In the rows, 128 means zero.
Each row has two labels, one from each of two sets.
[118 106 118 128 134 147 151 132  96  90 143 115 120 127 110 112 167 107
 172 115  96 131 122  95 102  96 115 131 132 136 119 142 153 141 139 116
 125 125 128 105 102 117 142 112 118 125 123 163 100 107 141 155 155 111
 142 100 147 151  88 145 147 161 113 147 136 158 101 141  92 128 119 128
 125 144 133  97  98 120  77]
tas, Let
[124 108 113 118 132 147 153 151 107  88 132 128 105 131 121 134 156  95
 170 107  90 114 134 101 118  83 130 112 124 139 125 163 165 140 118 125
 124 138 127 100  99 118 154 125 116 130 117 156  95 102 136 151 173 114
 144  90 161 170  86 125 140 136 101 137 143 152 108 164 118 128 128 136
 128 136 138  94 123 108  81]
tas, Let
[136 119  64 111 147 143 130 114  91  59 136 118  97 128 138 108 138  90
 196  91 107 105 138 126 152  82 129  96 117 168 146 189 150 139 116  93
 126 113 113  95 104  95 165 111 111 142 117 155  81 118 127 166 196 106
 144 110 133 148  98 120 135 145  90 124 142 139  96 165 101 126 116 144
 129 115 144  90 149 126 101]
tas, mevo
[130 128 100 110 131 116 153 141 117  88 131 130 109 130 137 130  98  93
 164  83 116 121 109 123 143 100 126 103 126 148 126 187 125 143 115 101
 128 129 107 128 104 104 170 148 111 124 129 137 110 124 118 134 209 114
 142 109 133 157 123 119 114 124 111 140 144 151 134 161 142 129 146 137
 132 124 137 108 154 121 108]
tas, gar
[120 120 119 100 128 129 156 156 114  80 131 134  98 129 141 126 119  86
 171 102 109 117 116 106 134  88 118 101 121 156 128 189 143 147 116 121
 127 127 105 124 102 110 172 147 113 134 126 136  90  91 124 136 223 111
 156 104 134 172 103 126 123 113 113 135 155 121 130 170 138 125 144 149
 124 132 140 122 145 117 110]
tas, gar
[123 119  62 120 148 139 138 117  95  80 122 116  87 125 134 113 155  98
 199  96  96 108 142 122 144  96 129  98 123 162 130 162 160 139 112 115
 124  78 123 101 104 112 148 109 100 138 112 155  97 103 127 174 201 110
 140 112 143 166  90 118 136 147  92 140 142 121  77 158  92 120 113 147
 125 116 150  99 136 120 103]
tas, Selaz
[144 124  91 129 119 151 154 149  82 108 110 122  73 127 155 111 185  99
 149  98  78  94 186 107 131  69 144  95 105 126 134 140 189 118 125 136
 123 129 145  89 125 118 134 109 111 145 101 131 116 114 134 163 137 123
 131 109 181 173  71 126 136 147 117 101 138 164 105 185 117 138 100 154
 124  93 156  97 135  91  85]
lubi, Let
[124 119  50 112 141 155 165 135  77  92 126 133  42 119 129 114 145  79
 202  81  89  83 141  85 145  87 137  82 126 160 122 181 174 133 109 106
 120  99 121 102 111 101 153 120  87 139  65 149  83  97 118 172 252 121
 156  98 152 184  79 105 128 141  82 128 148 106  78 165 111 133 114 139
 108 117 158  90 136 100  92]
tas, Selaz
[130 126 119 110 132 126 149 152 108  96 124 132 114 141 142 124 113  95
 168 100 111 113 145 126 149  78 116  95 121 151 124 175 132 147 141 103
 125 129 115 129 128 112 164 131 131 130 128 134  94 124 114 139 194 120
 138 117 135 159 116 115 121 128 108 132 143 139 136 149 135 128 142 169
 132 117 152 106 165 122 131]
tas, gar
[121 120 108 121 132 136 144 135 118  89 126 123 121 137 120 130 121 101
 175 109 112 129 116 119 131  95 115 123 132 154 128 174 135 149 125  95
 125 122 113 119 110 112 150 130 121 126 131 149  98 121 128 138 173 110
 129 111 136 147 116 129 133 137 110 146 145 136 123 156 117 127 138 131
 136 127 135 105 138 120 103]
tas, gar
[131 131 123 116 125 131 151 158 100 128 120 136 133 131 142 134 118 111
 155 116 106 116 128 123 134 101 135  99 129 126 124 136 138 136 123 116
 127 129 118 145 135 130 147 133 109 134 121 119 104 138 114 126 175 128
 138 128 137 152 123 121 112 131 107 122 152 127 151 129 139 114 155 130
 125 127 142 126 146 133 138]
kad, gar
[121 123 117 118 126 146 134 162 109 120 111 138 105 130 139 126 119 101
 125 103  96 105 139 105 134  95 127  94 126 134 127 146 163 134 123 136
 121 122 123 127 122 124 140 124 122 133 118 132 110 113 123 145 181 121
 139 109 149 166 101 124 125 131 112 106 147 126 125 147 135 117 132 147
 126 121 151 120 144 119 117]
kad, gar
